Here is a tiny trained network, its code and every weight. The questions are about switching its units off for an input and a class, where a switched-off unit gives its printed mean instead of its output.

import numpy as np


def w(rows, s, z=0):
    codes = np.array(rows[::2]) - 128.0
    scale = np.full(codes.shape[1], s)
    scale[-1] = z or s
    return codes * scale


def norm(h):
    return h / np.sqrt((h * h).mean(-1, keepdims=True) + 1e-5)


def f(y):
    return np.maximum(y, 0)


def log_softmax(a):
    a = a - a.max(-1, keepdims=True)
    return a - np.log(np.exp(a).sum(-1, keepdims=True))


def net(x, mask):
    res = np.array(x, float).reshape(1, 8) / 4 @ E
    u = 0
    for l in range(3):
        y = f(norm(res) @ A[l][:, :-1].T + A[l][:, -1])
        res = res + np.where(mask[u : u + 6], y, B[l][:, -1]) @ B[l][:, :-1]
        u += 6
    return log_softmax(norm(res)[-1] @ U[:, :-1].T + U[:, -1])


A, B = {}, {}
E = w([
[124,145,126,125,129,117],'x0',
[127,117,128,129,127,133],'x1',
[87,143,236,23,195,216],'x2',
[126,163,157,44,1,246],'x3',
[142,104,117,131,132,142],'x4',
[250,131,174,42,117,74],'x5',
[119,126,137,127,125,122],'x6',
[128,136,142,132,125,122],'x7',
],0.009)
A[0] = w([
[124,99,137,142,199,83,58],'L0N1',
[235,142,126,94,137,48,1],'L0N2',
[133,146,128,212,237,102,165],'L0N3',
[138,113,97,123,81,151,119],'L0N4',
[174,108,163,109,255,96,56],'L0N5',
[217,114,109,109,40,38,101],'L0N6',
],0.013,0.0074)
B[0] = w([
[75,167,111,158,96,218,180],'L0N1',
[84,82,212,76,115,116,191],'L0N2',
[131,110,91,194,207,125,254],'L0N3',
[102,161,187,208,91,71,175],'L0N4',
[149,97,208,29,2,72,213],'L0N5',
[71,168,114,136,204,231,243],'L0N6',
],0.011,0.0088)
A[1] = w([
[116,158,143,66,104,210,3],'L1N1',
[135,102,246,139,100,215,109],'L1N2',
[213,131,116,63,10,142,90],'L1N3',
[179,103,136,86,157,54,118],'L1N4',
[69,75,126,129,199,130,49],'L1N5',
[122,166,97,202,68,172,174],'L1N6',
],0.013,0.003)
B[1] = w([
[101,254,13,164,117,184,206],'L1N1',
[142,172,55,190,186,65,248],'L1N2',
[133,58,183,74,188,35,174],'L1N3',
[55,70,155,173,78,244,150],'L1N4',
[189,137,105,78,167,162,183],'L1N5',
[67,105,185,118,18,132,201],'L1N6',
],0.01,0.013)
A[2] = w([
[105,175,169,119,213,180,90],'L2N1',
[137,177,126,98,171,34,3],'L2N2',
[245,168,122,105,173,75,97],'L2N3',
[157,120,42,75,122,93,94],'L2N4',
[114,142,126,150,43,73,70],'L2N5',
[132,112,159,108,74,121,179],'L2N6',
],0.012,0.0034)
B[2] = w([
[217,40,150,108,184,111,254],'L2N1',
[254,64,178,118,152,217,178],'L2N2',
[198,25,188,132,112,144,176],'L2N3',
[97,70,101,82,207,158,151],'L2N4',
[242,94,183,49,189,50,178],'L2N5',
[77,73,162,118,61,87,166],'L2N6',
],0.0076,0.0071)
U = w([
[83,200,43,190,113,123,176],'0',
[176,115,134,108,206,138,4],'1',
[87,112,207,91,2,99,214],'2',
],0.015,0.0033)

Each question gives the input, the list of numbers given to net, and the class t.
The units are the neurons (one row each of A and B). Each row of codes is followed by its name. A weight is (code - 128) times the scale printed after its matrix; where a second scale follows, it is the last column's (A, B and U).
mask holds one flag per neuron, layer by layer. A switched-off neuron (its flag False) gives its mean, the last column of its row in B, instead of its output. The means were averaged over made-up inputs and are rounded, as every weight is.
A unit's drop is (log p(t) with every unit on - log p(t) with that unit switched off) / (log p(t) with every unit on - log p(t) with every unit switched off).
The circuit of an input: a set's keep is (log p(t) with only the set's units on - log p(t) with every unit switched off) / (log p(t) with every unit on - log p(t) with every unit switched off). Starting from the 12 units with the biggest drops (on a tie, the unit counted first), units are removed one at a time, each time the one whose removal leaves the highest keep (on an exact tie, the one counted first), for as long as the keep stays at least 0.8.
circuit, biggest first: the units of the circuit, biggest drop first
most important unit: the unit with the biggest drop
k most important neurons: the k neurons with the biggest drops, biggest first
top k neurons in layer l: the k neurons of layer l with the biggest drops, biggest first
drop of u: that unit's drop, to one decimal
input [2,-3,4,-2,2,2,-4,-2], class 2: circuit, biggest first => [L0N5]
input [-3,-8,-6,-5,8,1,5,7], class 1: top 3 neurons in layer 0 => [L0N6; L0N2; L0N4]
input [-3,-3,5,3,5,-2,4,6], class 0: 3 most important neurons => [L0N5; L1N1; L0N3]
input [5,4,-7,-3,7,5,4,7], class 1: 2 most important neurons => [L0N6; L0N2]
input [3,6,8,1,6,-1,-4,5], class 0: 4 most important neurons => [L1N1; L0N5; L0N2; L0N3]
input [8,-3,-6,-5,6,2,-8,-6], class 1: 3 most important neurons => [L1N1; L0N2; L1N5]
input [7,6,-6,4,-2,7,7,-6], class 0: 3 most important neurons => [L0N6; L1N1; L0N3]
input [1,-3,8,-1,-4,3,6,-5], class 2: top 3 neurons in layer 0 => [L0N5; L0N6; L0N3]
input [-1,2,-3,-7,-7,1,2,-3], class 1: top 2 neurons in layer 0 => [L0N5; L0N4]
input [-1,6,-1,2,-4,5,-8,2], class 0: 3 most important neurons => [L0N6; L1N1; L0N3]
input [-6,3,8,1,1,-6,4,-4], class 0: 3 most important neurons => [L0N3; L1N1; L1N3]
input [-1,-5,-1,7,7,3,-4,-1], class 0: top 2 neurons in layer 0 => [L0N5; L0N6]
input [-5,3,1,8,8,6,6,7], class 1: 3 most important neurons => [L1N3; L0N1; L0N3]
input [6,0,3,-2,8,-8,-1,7], class 1: most important unit => L1N1
input [0,-3,6,-7,2,1,-7,8], class 2: 2 most important neurons => [L0N5; L0N6]
input [-6,-6,6,4,3,-1,4,-5], class 0: 2 most important neurons => [L1N1; L0N5]
input [1,-3,-2,1,-1,-5,-1,-1], class 2: top 3 neurons in layer 1 => [L1N6; L1N2; L1N1]
input [7,3,5,6,4,5,-1,5], class 1: top 2 neurons in layer 0 => [L0N6; L0N5]
input [7,8,5,-2,8,4,-1,-3], class 2: drop of L0N5 => 0.9
input [-8,-8,-4,6,-8,4,7,7], class 0: top neuron in layer 0 => [L0N6]
